Below are the code and all the weights of a small trained network. Each question names an input and a class and asks about switching units off, where a switched-off unit gives its printed mean instead of its output.

import numpy as np


def w(rows, s, z=0):
    codes = np.array(rows[::2]) - 128.0
    scale = np.full(codes.shape[1], s)
    scale[-1] = z or s
    return codes * scale


def f(y):
    return np.maximum(y, 0)


def log_softmax(a):
    a = a - a.max(-1, keepdims=True)
    return a - np.log(np.exp(a).sum(-1, keepdims=True))


def net(x, mask):
    res = np.array(x, float).reshape(1, 3) / 4 @ E
    y = f(res @ A[0][:, :-1].T + A[0][:, -1])
    res = res + np.where(mask, y, B[0][:, -1]) @ B[0][:, :-1]
    return log_softmax(res[-1] @ U[:, :-1].T + U[:, -1])


A, B = {}, {}
E = w([
[53,116,123,174,165,63,140,210,185,118],'x0',
[192,92,83,130,190,207,123,192,176,133],'x1',
[193,166,90,247,113,100,135,123,121,69],'x2',
],0.012)
A[0] = w([
[57,121,130,153,178,71,182,158,175,119,62],'neuron 1',
[187,150,91,190,130,88,165,108,115,86,187],'neuron 2',
[45,114,108,175,120,82,169,163,210,117,63],'neuron 3',
[142,179,108,208,117,102,150,171,125,85,74],'neuron 4',
[93,142,145,141,100,111,96,80,122,132,77],'neuron 5',
[73,166,159,118,72,57,135,101,101,104,90],'neuron 6',
[176,155,114,178,116,99,149,122,117,92,61],'neuron 7',
[79,58,125,89,134,127,158,146,112,140,75],'neuron 8',
[167,191,90,218,114,111,122,114,128,61,63],'neuron 9',
[99,145,135,136,152,88,116,176,165,118,254],'neuron 10',
[100,180,171,116,146,54,168,96,92,137,99],'neuron 11',
[176,119,117,132,212,186,137,171,199,123,81],'neuron 12',
[100,143,140,122,87,92,159,128,93,103,107],'neuron 13',
[191,80,75,108,203,169,107,176,181,135,148],'neuron 14',
[62,163,166,127,110,63,131,126,94,101,95],'neuron 15',
[118,85,120,153,173,81,82,161,219,128,98],'neuron 16',
[168,120,111,162,124,123,132,98,102,102,93],'neuron 17',
[59,152,123,168,147,79,133,188,191,148,144],'neuron 18',
[97,119,184,141,105,83,103,85,99,115,209],'neuron 19',
[207,185,121,83,63,188,100,22,71,144,112],'neuron 20',
[73,92,169,69,137,131,137,154,113,198,65],'neuron 21',
[77,193,152,119,77,9,120,95,76,143,96],'neuron 22',
[160,71,70,135,174,192,126,199,199,104,73],'neuron 23',
[39,82,178,7,177,156,106,113,135,183,147],'neuron 24',
[62,52,198,88,139,176,106,111,166,190,71],'neuron 25',
[185,111,119,141,121,204,116,114,90,189,101],'neuron 26',
],0.011,0.013)
B[0] = w([
[135,9,160,74,229,165,117,36,108,67,185],'neuron 1',
[90,183,144,123,101,63,102,208,100,90,231],'neuron 2',
[134,14,162,59,180,153,130,52,121,83,193],'neuron 3',
[109,72,123,146,154,75,62,174,94,109,190],'neuron 4',
[162,111,106,151,136,76,115,80,139,139,148],'neuron 5',
[194,124,73,168,111,164,104,105,178,144,185],'neuron 6',
[108,55,121,127,144,76,56,164,107,96,167],'neuron 7',
[146,89,128,169,127,115,80,124,85,111,156],'neuron 8',
[107,94,122,148,177,67,83,163,96,90,202],'neuron 9',
[46,255,188,87,74,188,207,130,102,155,243],'neuron 10',
[171,124,72,177,141,126,138,105,168,159,172],'neuron 11',
[194,119,65,182,82,133,107,102,198,164,200],'neuron 12',
[145,157,89,154,130,107,142,84,159,118,159],'neuron 13',
[149,202,83,161,69,109,150,95,187,190,235],'neuron 14',
[174,143,109,182,126,118,139,98,164,146,180],'neuron 15',
[128,95,160,118,178,161,136,62,125,115,188],'neuron 16',
[100,70,158,145,117,88,93,141,144,106,157],'neuron 17',
[117,80,176,64,190,168,137,90,121,99,221],'neuron 18',
[133,182,95,112,90,132,184,143,172,159,210],'neuron 19',
[78,86,224,60,206,192,154,57,150,90,234],'neuron 20',
[84,69,107,155,159,89,47,162,111,78,179],'neuron 21',
[169,136,59,168,110,155,126,95,169,171,206],'neuron 22',
[169,124,85,186,125,115,139,93,190,150,211],'neuron 23',
[118,170,123,124,114,77,82,209,104,92,253],'neuron 24',
[92,66,102,165,175,77,82,172,106,70,191],'neuron 25',
[100,121,158,76,143,168,143,63,162,133,183],'neuron 26',
],0.011,0.017)
U = w([
[168,146,53,161,125,138,129,101,177,150,112],'0',
[117,102,198,94,150,166,129,74,125,111,73],'1',
[110,121,113,143,139,82,71,209,102,101,102],'2',
[88,253,176,100,104,159,181,167,120,149,250],'3',
[148,130,119,138,105,153,143,147,92,148,116],'4',
],0.018)

Each question gives the input, the list of numbers given to net, and the class t.
The units are the neurons (one row each of A and B). Each row of codes is followed by its name. A weight is (code - 128) times the scale printed after its matrix; where a second scale follows, it is the last column's (A, B and U).
mask holds one flag per neuron, in row order. A switched-off neuron (its flag False) gives its mean, the last column of its row in B, instead of its output. The means were averaged over made-up inputs and are rounded, as every weight is.
A unit's drop is (log p(t) with every unit on - log p(t) with that unit switched off) / (log p(t) with every unit on - log p(t) with every unit switched off).
The circuit of an input: a set's keep is (log p(t) with only the set's units on - log p(t) with every unit switched off) / (log p(t) with every unit on - log p(t) with every unit switched off). Starting from the 12 units with the biggest drops (on a tie, the unit counted first), units are removed one at a time, each time the one whose removal leaves the highest keep (on an exact tie, the one counted first), for as long as the keep stays at least 0.8.
units of the circuit, in order: the units of the circuit, biggest drop first
top k neurons: the k neurons with the biggest drops, biggest first
drop of u: that unit's drop, to one decimal
input [-5,-3,5], class 1: units of the circuit, in order : neuron 20
input [-3,0,1], class 3: top 3 neurons : neuron 1; neuron 3; neuron 18
input [3,-2,-4], class 2: top 2 neurons : neuron 20; neuron 24
input [-4,-5,6], class 2: top 4 neurons : neuron 2; neuron 9; neuron 14; neuron 7
input [3,6,7], class 2: top 2 neurons : neuron 2; neuron 4
input [8,-7,8], class 1: top 4 neurons : neuron 3; neuron 1; neuron 18; neuron 24
input [8,6,6], class 1: top 2 neurons : neuron 18; neuron 3
input [8,-6,8], class 1: top 2 neurons : neuron 3; neuron 1
input [-2,-3,-2], class 3: top 2 neurons : neuron 12; neuron 23
input [-6,3,6], class 1: top 2 neurons : neuron 20; neuron 24
input [-2,-6,8], class 2: top 2 neurons : neuron 2; neuron 9
input [8,4,8], class 1: top 2 neurons : neuron 3; neuron 18
input [7,-7,7], class 0: top 2 neurons : neuron 22; neuron 6
input [5,-7,-6], class 0: units of the circuit, in order : neuron 22
input [6,8,-6], class 0: drop of neuron 14 : 0.3
input [-8,-2,6], class 1: drop of neuron 20 : 7.7
input [3,0,-4], class 2: drop of neuron 25 : 0.5
input [-8,4,2], class 1: drop of neuron 20 : 0.1
